[[ -2 -20 -11 -40 -34  15 -11  40  29  62]
 [ 52  -5   7  41 -37 -20 -18 -13  -9 -18]
 [-77  49  65 -49  18  36  21  50  53  50]
 [-36 -31 -19  87 -14  51 -11  37  39  27]
 [-13  37  57  51  -3   9   2   6  20 -16]]
->
[[-77  49  65 -49  18  36  21  50  53  50]
 [-13  37  57  51  -3   9   2   6  20 -16]
 [ 52  -5   7  41 -37 -20 -18 -13  -9 -18]
 [ -2 -20 -11 -40 -34  15 -11  40  29  62]
 [-36 -31 -19  87 -14  51 -11  37  39  27]]

[[-35  -2   4  -9]
 [ 21  -9  65 -17]
 [ -5 -21  -4 -20]
 [-57 -22   3 -22]
 [-15 -60 -13 -48]
 [  4 -33  -2 -34]
 [-23   8  56  43]
 [ -2 -10  43  21]]
->
[[-23   8  56  43]
 [-35  -2   4  -9]
 [ 21  -9  65 -17]
 [ -2 -10  43  21]
 [ -5 -21  -4 -20]
 [-57 -22   3 -22]
 [  4 -33  -2 -34]
 [-15 -60 -13 -48]]

[[-14  -4   7  43   8 -46  11 -48 -28]
 [-32 -24 -18  28  -5 -19  35 -29 -22]
 [ 24  27   3 -42   4  31 -38  44  40]
 [-34 -42 -32 -15 -37  17  32  18 -29]
 [-23 -32 -30 -25 -35  37  15  34   4]
 [ 59  67  49   3  40 -11 -49  -2  46]
 [ 48  54  45  17  47 -23 -36 -21  15]
 [-27 -31 -20 -20 -25  12  24  13  -4]
 [-51 -54 -26  15 -24  -4  51 -10 -39]]
->
[[ 59  67  49   3  40 -11 -49  -2  46]
 [ 48  54  45  17  47 -23 -36 -21  15]
 [ 24  27   3 -42   4  31 -38  44  40]
 [-14  -4   7  43   8 -46  11 -48 -28]
 [-32 -24 -18  28  -5 -19  35 -29 -22]
 [-27 -31 -20 -20 -25  12  24  13  -4]
 [-23 -32 -30 -25 -35  37  15  34   4]
 [-34 -42 -32 -15 -37  17  32  18 -29]
 [-51 -54 -26  15 -24  -4  51 -10 -39]]

[[-17 -62  74  37  48]
 [-49  45  19 -57  52]]
->
[[-49  45  19 -57  52]
 [-17 -62  74  37  48]]

[[ -3  19 -47  59 -31  16 -58   8]
 [ 23 -13  36 -71  45 -17  32  45]
 [ 34  21  -3 -42  37 -17 -16  65]]
->
[[ 34  21  -3 -42  37 -17 -16  65]
 [ -3  19 -47  59 -31  16 -58   8]
 [ 23 -13  36 -71  45 -17  32  45]]

[[ 22  31  15 -47  17 -67 -53 -15 -14  -6  34  57 -62]
 [-12 -40 -61 -40 -64  31 -14  27  54  22 -57 -65 -43]
 [-50 -51  49 -47   3  60  51  60 -40 -31  44  40  42]
 [ 46 -33  57  -6  -1 -13 -27 -60 -30 -56  -8  34 -48]
 [-59  37 -15  60  43  55 -35   1  16  58  30  17 -53]]
->
[[-59  37 -15  60  43  55 -35   1  16  58  30  17 -53]
 [ 22  31  15 -47  17 -67 -53 -15 -14  -6  34  57 -62]
 [ 46 -33  57  -6  -1 -13 -27 -60 -30 -56  -8  34 -48]
 [-12 -40 -61 -40 -64  31 -14  27  54  22 -57 -65 -43]
 [-50 -51  49 -47   3  60  51  60 -40 -31  44  40  42]]

[[ -6 -57   7  73  42 -13  32]
 [  8 -67  31  35  -7  35 -51]
 [ 43  52  37 -15  31  13  52]
 [ 25 -53  12  48  -5  48 -48]
 [ -1 -43   5  78  44 -12  34]]
->
[[ 43  52  37 -15  31  13  52]
 [ -1 -43   5  78  44 -12  34]
 [ 25 -53  12  48  -5  48 -48]
 [ -6 -57   7  73  42 -13  32]
 [  8 -67  31  35  -7  35 -51]]

[[  0 -20 -36   5   4]
 [ 57 -31  17 -42   8]
 [ 19 -12 -67  29   6]
 [ 23  21 -47  36  23]
 [-84  -8 -18 -15  18]
 [ 27  20  39   8  11]
 [-10 -17 -39 -15   3]]
->
[[ 23  21 -47  36  23]
 [ 27  20  39   8  11]
 [-84  -8 -18 -15  18]
 [ 19 -12 -67  29   6]
 [-10 -17 -39 -15   3]
 [  0 -20 -36   5   4]
 [ 57 -31  17 -42   8]]
---
[[-18 -21 -19  71 -27]
 [-15 -78   6  71 -46]]
->
[-27  71]

[[ 47  -6 -59  54  40]
 [ 37  -3 -44  42  32]
 [ 64  -9 -78  71  56]]
->
[ 40  42 -78]

[[ 59 -13 -59]
 [-17  63 -45]
 [-11  64 -47]
 [-53 -34 -48]]
->
[-59  63 -11]

[[-57 -55 -25 -82 -46]
 [ 35  35  20  45  30]
 [ 42  44  28  49  38]]
->
[-46  45  28]

[[-12  10  81]
 [-39  -7   4]
 [-38 -15  49]]
->
[ 81  -7 -38]

[[ 41 -13  54 -67  23]
 [-16  10 -29  42 -13]
 [-55  26 -13  43  19]
 [-21  18 -28  54  -6]
 [-54  20  -7  26  20]]
->
[ 23  42 -13  18 -54]

[[ 38 -50]
 [ 89  77]]
->
[-50  89]

[[ -1   4   2  10   9]
 [ 21  22   3  12   1]
 [ -2  -6   2  -7  -3]
 [-58 -25  14  48  76]]
->
[  9  12   2 -25]
